Below is a small trained network, with its code and all its weights. Each question gives an input and a class and asks what happens when units are switched off, that is, made to give their printed mean instead of their output.

import numpy as np


def w(rows, s, z=0):
    codes = np.array(rows[::2]) - 128.0
    scale = np.full(codes.shape[1], s)
    scale[-1] = z or s
    return codes * scale


def f(y):
    return np.maximum(y, 0)


def log_softmax(a):
    a = a - a.max(-1, keepdims=True)
    return a - np.log(np.exp(a).sum(-1, keepdims=True))


def net(x, mask):
    res = np.array(x, float).reshape(1, 5) / 4 @ E
    y = f(res @ A[0][:, :-1].T + A[0][:, -1])
    res = res + np.where(mask, y, B[0][:, -1]) @ B[0][:, :-1]
    return log_softmax(res[-1] @ U[:, :-1].T + U[:, -1])


A, B = {}, {}
E = w([
[173,79,86,141,211,229,122,103,112,106,119,71],'x0',
[161,151,129,214,185,61,127,141,209,141,96,91],'x1',
[35,131,102,192,108,169,226,140,174,213,135,142],'x2',
[94,127,10,157,182,127,54,173,146,67,83,122],'x3',
[161,34,118,112,99,110,169,219,106,49,46,191],'x4',
],0.011)
A[0] = w([
[197,103,184,68,84,163,113,111,95,87,148,157,253],'n1',
[198,160,212,196,156,32,113,181,200,145,67,148,127],'n2',
[77,98,84,209,189,152,139,244,176,138,78,165,170],'n3',
[178,37,152,91,130,191,129,226,87,111,17,174,199],'n4',
[118,114,144,189,216,78,125,133,164,136,143,78,204],'n5',
[69,147,20,71,2,26,65,201,125,85,84,182,186],'n6',
],0.0069,0.0036)
B[0] = w([
[113,199,168,234,40,190,130,26,89,121,152,140,221],'n1',
[191,140,129,106,64,241,104,140,182,135,127,156,219],'n2',
[199,91,68,1,190,57,203,158,85,128,72,127,212],'n3',
[137,37,161,158,187,117,226,165,92,42,73,163,236],'n4',
[126,127,127,208,193,171,101,119,249,153,124,117,191],'n5',
[94,165,88,153,88,65,104,137,102,118,141,187,249],'n6',
],0.0098,0.013)
U = w([
[67,146,196,96,95,154,136,45,144,189,231,129,254],'0',
[162,111,147,130,78,160,86,192,200,103,61,166,25],'1',
[99,115,58,102,72,70,85,184,105,77,131,179,120],'2',
[126,77,205,165,141,171,153,87,38,59,75,150,14],'3',
[126,137,86,163,187,168,67,47,159,106,140,1,233],'4',
[136,89,108,43,206,114,166,126,148,125,82,111,47],'5',
],0.0092,0.002)

Each question gives the input, the list of numbers given to net, and the class t.
The units are the neurons (one row each of A and B). Each row of codes is followed by its name. A weight is (code - 128) times the scale printed after its matrix; where a second scale follows, it is the last column's (A, B and U).
mask holds one flag per neuron, in row order. A switched-off neuron (its flag False) gives its mean, the last column of its row in B, instead of its output. The means were averaged over made-up inputs and are rounded, as every weight is.
A unit's drop is (log p(t) with every unit on - log p(t) with that unit switched off) / (log p(t) with every unit on - log p(t) with every unit switched off).
The circuit of an input: a set's keep is (log p(t) with only the set's units on - log p(t) with every unit switched off) / (log p(t) with every unit on - log p(t) with every unit switched off). Starting from all 6 units, units are removed one at a time, each time the one whose removal leaves the highest keep (on an exact tie, the one counted first), for as long as the keep stays at least 0.8.
units of the circuit, in order: the units of the circuit, biggest drop first
unit that matters most: the unit with the biggest drop
top k neurons: the k neurons with the biggest drops, biggest first
drop when u is switched off: that unit's drop, to one decimal
input [4,-3,5,7,8], class 5: units of the circuit, in order => (n3)
input [6,3,4,-1,-1], class 5: top 2 neurons => (n1 n3)
input [-6,2,5,-8,4], class 0: top 2 neurons => (n4 n3)
input [7,8,-8,5,4], class 5: top 4 neurons => (n3 n4 n1 n6)
input [-8,7,4,-4,-2], class 1: top 2 neurons => (n2 n1)
input [-1,5,-2,5,7], class 5: top 2 neurons => (n3 n4)
input [-6,3,-5,-2,8], class 3: top 3 neurons => (n4 n1 n5)
input [-2,-3,2,-5,1], class 0: top 2 neurons => (n4 n3)
input [8,-7,-4,-3,-8], class 0: units of the circuit, in order => (n4 n1)
input [6,1,6,-3,7], class 5: top 2 neurons => (n3 n1)
input [1,-2,6,5,8], class 5: top 2 neurons => (n3 n4)
input [1,2,1,-1,1], class 5: top 2 neurons => (n1 n6)
input [-6,7,-4,2,-6], class 1: drop when n1 is switched off => 0.5
input [-4,7,6,-2,-7], class 4: unit that matters most => n5
input [5,6,-2,-5,1], class 4: drop when n3 is switched off => 0.1
input [-6,5,5,0,-4], class 1: drop when n1 is switched off => 0.7
